Known rows, with every way that one mark hangs from another
[ramo [gimu pegeda] [liru zovi]]: [202, -2, -86, -23, -220, -173, -153, 67, 174, -181, 146, 140, -325, 238, 174, -8, 22, 217, -20, 34, -20, 204, 146, 66, 89, -440, 126, 35, 44, -242, -296, -65, -96, -224, -2, -17, -50, 148, -130, 269, 87, 123]
[sase [gimu givate zupomer] [ramo [liru moreze zovi]]]: [341, -229, 101, -158, -199, -15, -387, 88, 376, -33, 342, 105, -174, 113, 171, -34, 234, 148, 169, -75, 11, 118, -224, -181, 13, -235, 72, -66, -55, -296, -178, -100, 156, 25, 392, -175, 328, -121, -72, 121, -73, -24]
[ninori [dubavo [zovi givate [moreze liru sase]]] zupomer]: [343, 40, 45, 31, -233, 59, -209, -71, 45, 147, 52, -135, -107, -346, 80, 24, 161, 52, -57, -199, -119, -51, 110, -160, 80, -205, 58, 144, 40, -406, 4, -107, 151, -142, -13, -93, -62, 70, -270, 279, -40, 114]
[pegeda [ramo [liru gimu]]]: [65, 65, 124, 168, -109, -56, -5, 95, 140, -148, 124, 120, -71, -283, 161, 27, -68, 134, 85, -28, 108, 170, 42, 91, -131, -125, 75, -132, -24, -182, -167, 40, -87, -116, -5, -71, 58, -83, -87, 137, -96, 24]
[ramo [gimu [pegeda givate ninori]] sase]: [298, -110, -38, -18, -251, -66, 30, 21, 1, -255, 120, 217, -30, -82, 392, -152, -14, 36, -57, 67, -180, 160, -35, 249, 135, -200, 78, 211, 165, -184, -160, 30, -151, -278, -9, -26, -90, -137, 89, 354, 213, 214]
[sase [gimu [zupomer liru]]]: [88, -68, -19, -143, -43, 0, -271, 49, 249, 58, 97, 106, -169, -50, 109, 74, 27, -116, 138, -148, -3, 162, -82, 71, -35, -119, 11, 19, -38, 2, 88, -30, 155, -66, 114, -78, 323, -119, 108, 61, -45, 68]
[ninori [dubavo zupomer] [givate [gimu pegeda]]]: [190, -8, -58, -213, -247, 45, -182, -105, -134, 182, 114, 104, -134, -300, 165, -10, 263, -73, -5, -124, -5, 100, 124, 80, 88, -258, -92, 49, 149, -424, -86, -36, 88, -221, 69, 7, -16, 162, -297, 101, -35, 246]
[pegeda givate [ninori dubavo] ramo zupomer]: [-26, -50, 128, 177, -393, -44, -60, 74, 53, -28, 213, 240, 202, -753, 481, -19, -48, -201, 73, -128, 61, 255, 244, 386, -31, -240, -116, -72, 159, -421, 46, 224, -61, -283, 544, -172, -234, -435, -478, 298, -117, 84]
[givate gimu [ninori [dubavo [moreze liru]]]]: [109, -21, -135, -138, -158, 59, -113, -196, -72, 257, 14, 133, 146, -325, 171, 139, 42, -64, -76, 33, -148, -72, 116, 202, -57, 84, 16, -38, 73, -265, -219, 64, -132, -233, -127, 51, 155, 403, -366, 167, 51, 160]
[ramo [gimu [pegeda givate] [zupomer ninori]] sase]: [361, -96, -44, -23, -323, -55, -83, 145, 18, -233, 105, 193, -208, -54, 461, -190, 70, 60, 9, 38, -180, 256, -119, 234, 45, -186, 191, 221, 29, -253, -95, 107, -78, -254, -85, -54, 52, -257, 217, 320, 268, 317]
[liru [gimu givate] moreze]: [134, -148, 201, 102, -86, 55, -124, 14, -125, -34, 65, -17, 62, 121, 18, -83, 76, 260, 14, -92, 47, 283, -154, 12, -83, -9, 220, -144, -37, -272, -138, -129, -74, 286, 185, -94, 184, -86, -73, 17, -1, 113]
[givate [gimu [zupomer liru]]]: [165, -22, -148, -108, -151, -6, -216, 41, 117, 145, 30, -3, -141, -43, 133, -20, 29, 83, 42, -166, -66, 161, -4, 223, -131, -63, 13, 23, -46, -89, -56, 100, 50, -88, 26, -81, 354, 62, 0, 6, -35, 108]
[ramo [gimu givate zupomer] sase]: [463, -44, -45, -27, -143, -113, -100, 52, 88, -125, 72, -43, -2, -52, 256, -133, 127, 186, 55, 203, -52, 94, -163, 52, 106, 24, 218, 45, -6, -361, -110, 115, -80, -35, -66, -141, 268, -117, 259, 186, 177, 374]
[ninori [dubavo liru] [zupomer [zovi moreze]]]: [310, -41, -192, 12, -158, 102, -247, -96, -3, 104, 31, 90, -74, -181, 134, -29, 196, 34, 38, -110, -5, 45, 132, -23, 142, -210, -61, 53, 95, -420, 65, -41, 177, -149, 166, -163, 86, 83, -223, 159, -120, 208]
[sase [gimu zupomer] liru ramo]: [285, -245, 267, -358, -97, 14, -318, -57, 363, 26, 220, 194, -156, -122, 202, -12, 128, -209, 384, -82, -60, -100, -149, -245, -32, -122, -169, -4, 22, -56, 54, -121, 195, -170, 230, -120, 240, -24, 87, 161, -5, -112]
[ninori [zupomer dubavo [zovi givate]]]: [254, -78, -272, 127, -66, 114, -114, 43, 97, 51, 13, -50, -118, -79, 153, -108, 170, 198, -104, 14, 3, 125, -126, -31, 82, -291, 10, 144, 20, -153, -8, 54, 296, 2, 248, -38, 154, -147, -91, -39, -328, 6]
[gimu [zupomer liru ninori zovi]]: [125, 53, -218, 175, -143, 65, -186, 130, 159, 95, -4, 74, -329, 180, 202, -111, 194, 33, -136, -219, -69, 370, -199, 312, -111, -213, 126, 138, -137, 58, 177, 137, 135, 46, 25, -191, 315, -312, 63, -145, 34, 143]
[ramo gimu [liru moreze [zovi [givate ninori]]] sase]: [351, -69, -3, 25, -196, -20, -118, 60, 122, -181, 150, -26, -8, 184, 245, 18, 67, 472, -68, 172, -113, 150, 20, 36, 173, -391, 93, -18, 31, -351, -374, -222, -181, -124, -20, 0, 174, 149, 40, 405, 23, 208]
[ninori [givate [gimu pegeda]] [zupomer dubavo liru]]: [208, -52, -336, -127, -255, 1, -208, 17, 109, 118, 175, 115, -239, -154, 285, -93, 290, 15, 56, -215, -31, 175, -1, 246, -72, -321, 136, 177, 92, -376, -35, 54, 251, -173, 214, 209, 219, -260, -161, -17, -274, 86]
[moreze liru [sase [gimu givate zupomer] ramo]]: [284, 36, -32, -55, -95, -103, -300, 76, 206, 216, 156, 47, -110, -132, 138, 73, 143, -148, 155, -8, -18, -144, -347, -42, -21, 114, 181, 92, -41, -4, -47, -4, 202, -93, -236, 44, 354, -3, -72, 74, 199, 70]
[sase [gimu [givate ninori]] [liru moreze zovi] ramo]: [277, -340, 185, -268, -106, 88, -366, -103, 272, 15, 314, 160, -10, 103, 159, 3, 263, 15, 198, 29, -94, -119, -145, -188, 2, -198, 9, -136, 200, -222, -148, -160, 25, 44, 384, -15, 168, 131, -140, 163, -65, -191]
[liru [gimu [pegeda ninori]] zovi]: [-63, -170, 138, 261, -73, 63, -70, 70, 15, -65, 167, 54, -203, 6, 106, -48, 52, 97, -176, -190, -113, 175, 8, 176, -130, -267, 168, -29, 113, -105, -104, 101, -39, 26, 188, -127, -141, 65, -140, 145, 105, 22]
[ramo [gimu pegeda] sase]: [315, -37, -49, -47, -122, -45, 24, 35, -4, -198, 58, 139, -57, 31, 229, -128, 42, 123, -25, 169, -92, 53, -67, 131, 126, -90, 92, 150, 65, -247, -152, 2, -149, -168, -156, -9, -20, 81, 163, 295, 205, 285]
[pegeda givate ninori [ramo gimu] [zupomer dubavo]]: [154, -91, -12, 195, -326, -125, -52, 76, 102, -109, 163, 227, 159, -629, 505, -77, -154, -75, 133, 81, 97, 250, 119, 431, -27, -270, -53, -14, 117, -476, -79, 182, -51, -250, 464, -155, -43, -490, -348, 303, -214, 75]
[zovi [dubavo zupomer] givate]: [255, -118, 62, 48, 170, 113, -61, -141, 86, 13, 97, -416, -50, -56, 121, -143, -98, 59, -184, 57, 66, 124, 159, -111, 156, -254, -148, 39, -50, -42, 6, 122, 1, -83, -104, -270, -129, -22, 212, 116, -155, -241]
[liru [gimu givate zupomer] moreze [zovi dubavo]]: [225, -227, 203, 281, -99, 94, -318, 181, 19, 103, 178, -352, -59, 163, 98, -129, 111, 443, 3, -64, 57, 259, -103, -21, -81, -253, 301, -159, -42, -369, -79, 83, -100, 295, 302, -411, 184, -27, 22, 114, 115, 49]
[gimu pegeda [zupomer [dubavo liru] zovi]]: [318, -87, -170, -54, -84, 63, -184, 121, 16, 145, 7, 164, -309, 133, 175, -216, 186, 68, -66, -9, 1, 299, -148, 6, 94, -226, 71, 154, 86, -91, 1, 205, 103, -63, 55, -324, 44, -36, -93, -13, 89, 107]
[moreze [liru [gimu [pegeda givate ramo zupomer]]]]: [51, -7, -21, 145, -136, -49, -149, 84, -66, -81, 172, 102, -67, -245, 257, 1, 9, -149, 102, -14, 46, 239, 21, 263, -188, -105, 246, 10, 7, -177, -89, 94, 59, -163, -78, -20, -23, -39, -215, 202, 139, 63]
[zupomer [dubavo [liru [gimu givate]] moreze] ninori zovi]: [241, -113, -145, 289, 112, 175, -136, -190, -68, 1, -65, 165, -177, 142, 96, -54, 213, 135, -220, 147, 77, 258, -348, 174, -24, -173, 183, 70, -72, -376, 17, 106, 9, 131, -192, -338, 213, -294, -102, -158, -175, 16]
[zupomer dubavo [zovi givate [moreze liru]]]: [333, -62, -440, 70, -44, 142, -140, -124, 14, 127, -106, -123, -79, 118, 93, -29, 12, 278, -234, 128, 3, 107, -229, -83, 161, -355, 70, 225, -130, -40, -114, -62, 66, 64, 32, -236, 129, -75, -49, -154, -156, -49]
[dubavo liru moreze zovi]: [221, 22, 236, 4, 244, 84, -110, -222, -7, 4, 35, -104, -102, 56, -301, 58, 85, -77, -52, 94, -7, -102, -14, -159, 25, 75, -85, 4, 144, -342, -52, -47, -5, -30, -477, -392, -207, 151, -180, 136, 29, -211]
[liru [gimu givate pegeda [zupomer dubavo zovi]]]: [305, -152, -72, 126, -149, 34, -168, 88, 14, 33, 45, 92, -296, 37, 193, -245, 188, 212, -111, -55, -25, 418, -255, 39, -40, -195, 309, 56, -25, -205, -108, 214, 65, 122, 191, -300, 145, -167, -25, -84, 58, 171]
[zovi givate [moreze liru]]: [196, -81, -168, -94, -49, 35, -109, -184, 50, -8, 39, -235, -2, 15, 99, 50, -149, 51, -158, -64, -53, 31, 32, -141, 73, -133, 81, 106, -148, -4, -155, -80, -35, -45, -96, -43, -68, -96, 51, 20, -16, -115]
[moreze [sase [ramo gimu]]]: [217, 100, 56, 23, -160, -82, -17, 68, 136, 139, 7, 44, -116, -94, -3, -19, -47, 85, 63, -17, -56, -213, -204, 12, 49, 44, -94, 64, -41, -70, -135, -116, 35, -86, -200, 111, 95, 52, -44, 106, 88, 84]
[liru [gimu [pegeda givate] zupomer] [zovi moreze]]: [132, -197, 17, 140, -275, 39, -262, 136, 38, -55, 158, -95, -338, -34, 115, -125, -68, 223, -15, -213, -162, 239, -17, -28, -81, -329, 225, 38, 17, -173, -263, 92, 19, -17, 210, -236, -155, -99, 6, 124, 177, 13]
[zupomer [dubavo liru moreze] [ninori givate] zovi]: [149, -27, -261, 157, 46, 154, -122, -144, -61, 112, -42, 145, -188, 120, 103, 35, 278, 32, -168, 123, 64, 96, -332, 141, 54, -258, 55, 158, -13, -327, 70, 2, 90, 12, -175, -194, 125, -373, -164, -206, -170, -17]
[sase [liru moreze zovi] [ramo gimu]]: [345, -165, 245, -161, -210, 33, -242, -15, 178, 4, 180, 26, -65, 206, 54, -48, 142, 198, 249, 20, 0, -103, -100, -125, 6, -294, -115, -69, 70, -308, -126, -290, -28, 39, 208, -59, 96, 178, -136, 221, 42, -21]
[dubavo [moreze liru [sase [gimu pegeda] ramo]] zovi]: [277, 89, 180, 44, 52, 33, -195, -79, 135, 139, 123, 9, -194, -32, -185, 70, 120, -130, -45, 42, -94, -236, -337, -155, -7, 72, 23, 219, 54, -153, -184, -104, 109, -97, -528, -210, -139, 189, -300, 171, 225, -169]
[dubavo [zupomer [zovi givate]]]: [235, 18, -130, 126, 130, 120, -108, -75, -8, 15, 6, -166, -144, 54, -49, -129, 95, 71, -197, 76, 24, 175, -76, -50, 140, -185, -166, 71, 42, 50, -102, 20, 234, 34, -107, -198, 21, 123, -14, -64, -163, -32]

Rows
[-69, -103, 13, 73, -85, -30, -48, 53, -27, -108, 128, 225, -131, 26, 283, -174, 101, -182, -88, -80, -40, 243, 112, 222, -65, -73, 79, 72, -29, -178, 21, 204, -10, -110, 150, -13, -246, -192, -150, 111, 45, 27] : [gimu [pegeda [zupomer ninori]]]
[347, -166, 89, 112, 262, 83, -178, -279, -46, -22, 75, -307, -26, -39, 40, -187, -185, 4, 56, 63, 57, 43, 237, -121, 91, -67, -75, -18, -62, -252, -50, 30, -83, -85, -266, -456, -37, 114, 276, 202, -10, -163] : [zovi [dubavo [liru gimu] zupomer] moreze]
[70, -79, -372, 109, -231, -19, -270, 67, -35, 15, 44, 64, -60, -129, 225, -27, 20, 75, 63, 79, -94, 163, 24, 297, -4, -273, -111, 85, 58, -201, -176, 66, 199, -213, 292, -134, 90, -2, -267, 60, -163, -39] : [pegeda [givate gimu] [zupomer zovi]]
[473, 241, 254, 173, 124, 43, -149, -174, 174, 130, 69, -182, -272, -16, -363, -156, 108, -14, -86, 20, -5, -24, -225, -45, 49, 31, -184, 145, 14, -289, -195, -86, 166, 31, -663, -322, -71, 103, -162, 93, 16, -75] : [dubavo [moreze [sase [ramo gimu]]] zovi [zupomer liru]]
[269, 105, 38, 23, -245, -173, -90, 163, 243, -105, 122, 104, -118, -263, 267, 7, -88, 141, 161, 26, 117, 175, 62, 96, -38, -147, 46, -85, -26, -272, -194, 59, -87, -208, 11, -103, 160, -91, -79, 231, -8, 192] : [pegeda [ramo [gimu zupomer] liru]]
[156, -106, -71, -165, -215, -17, -13, -81, -22, 28, 123, 235, -69, -76, 266, -163, 191, -80, -234, -55, -128, 218, 123, 78, 82, -41, 249, -7, 180, -198, -127, 264, -181, -84, 160, 38, -229, -9, -219, 62, 129, 116] : [gimu [givate [ninori dubavo]] pegeda]
[77, -47, 134, -172, -149, -91, -240, 29, 103, 52, 53, 246, -209, -67, 163, 48, -35, -105, 183, -56, -103, -27, -77, -110, 121, -193, -25, 122, 238, 150, -118, -83, 17, -283, -123, 110, -96, 0, -66, 177, 128, -119] : [moreze [sase [gimu [pegeda givate]] liru]]
[30, -125, 80, 44, -176, 22, -49, 43, -69, -135, 84, 138, -220, -77, 137, -92, -53, 25, -6, -155, -95, 280, -17, 113, -89, -197, 137, 43, 49, -64, -141, 6, 13, -96, 49, -15, -124, -101, -20, 114, 79, -3] : [liru [gimu [pegeda givate]]]
[6, -83, -5, -83, -284, 4, -50, -107, -18, 174, 93, 163, 74, -340, 296, 103, 136, -95, -71, -252, -105, 24, 95, 223, 12, -203, -69, 31, 124, -262, 52, -41, -49, -192, 324, -7, 76, -94, -307, 95, -26, 176] : [pegeda [ninori dubavo [givate gimu]]]
[158, -33, 111, 103, 66, 70, -22, -104, 161, 155, 32, -406, -22, -56, 46, -5, -216, 178, -245, 31, 39, -33, -34, -156, 182, -155, -101, 90, -97, -42, -117, 127, -165, -92, -258, -225, -263, -183, 83, 52, -27, -292] : [zovi [dubavo [moreze sase]] givate]
[49, -110, 104, 32, -138, 115, -262, 188, 59, 144, 114, -88, -135, 183, -18, 103, 18, 337, -156, -127, -28, 42, -167, -96, 129, -340, 7, 6, 137, -54, -232, -168, -15, 94, 128, 36, -84, 108, -213, 157, -12, -66] : [liru [moreze [sase [gimu pegeda]]] [zovi givate]]
[268, -57, -204, 56, 51, 164, -154, -5, -122, 158, -110, 101, -23, 244, -18, -53, 169, 253, -32, 159, 112, 144, -217, 19, 136, -238, -38, 56, 71, -180, 23, -121, 61, 131, 41, -267, 245, 77, -165, -63, -146, 42] : [zupomer [dubavo [liru moreze]] zovi]
[70, -58, 73, 245, -39, 147, -213, 77, 81, 88, 107, -203, -119, 249, -14, -34, 34, 317, -44, -175, 70, 288, -15, 241, -113, -381, 143, -68, -80, -192, 41, -94, -89, 204, 89, -211, 177, -20, 36, 77, -16, -19] : [zupomer [liru gimu moreze [zovi dubavo]]]
[69, -90, 34, 173, -78, -18, -66, -88, 35, 72, 187, 38, 72, -321, 270, -6, 170, -174, 26, -147, -16, 81, -83, 129, -87, -77, 150, 96, 55, -275, 21, 27, 190, -85, 154, 27, 121, -388, -246, 55, -80, 71] : [pegeda [ninori givate [zupomer [dubavo [moreze [liru gimu]]]]]]
[164, -118, -118, -71, -88, 3, -150, 14, -17, 23, 117, 217, -33, -266, 267, -72, 21, 9, 45, 61, 66, 101, 131, 266, -85, -76, -36, -33, 122, -419, -163, 236, -63, -224, 99, -109, -4, 144, -285, 192, -157, 18] : [givate [gimu [pegeda ramo [zupomer [dubavo liru]]]]]
[362, -159, -116, 89, -163, 5, -135, 6, 114, 101, 112, 135, -164, 91, 298, -339, 228, 79, -305, -33, -23, 432, -296, 26, 121, -142, 232, 197, 85, -158, -132, 432, -20, 81, 270, -446, -89, -424, -239, -164, 112, 78] : [gimu givate [pegeda ninori] [zupomer [dubavo moreze] zovi]]
[246, -154, -87, 132, -111, 118, -125, 0, 52, 131, -43, -66, -174, -139, 146, -104, -37, 243, -105, -88, -142, 236, -157, -17, -43, -180, 103, 17, -127, -97, -155, 28, 78, 60, 159, -246, 239, -77, 64, -20, -68, 97] : [liru [gimu [zupomer dubavo [zovi [givate ninori] moreze]]]]
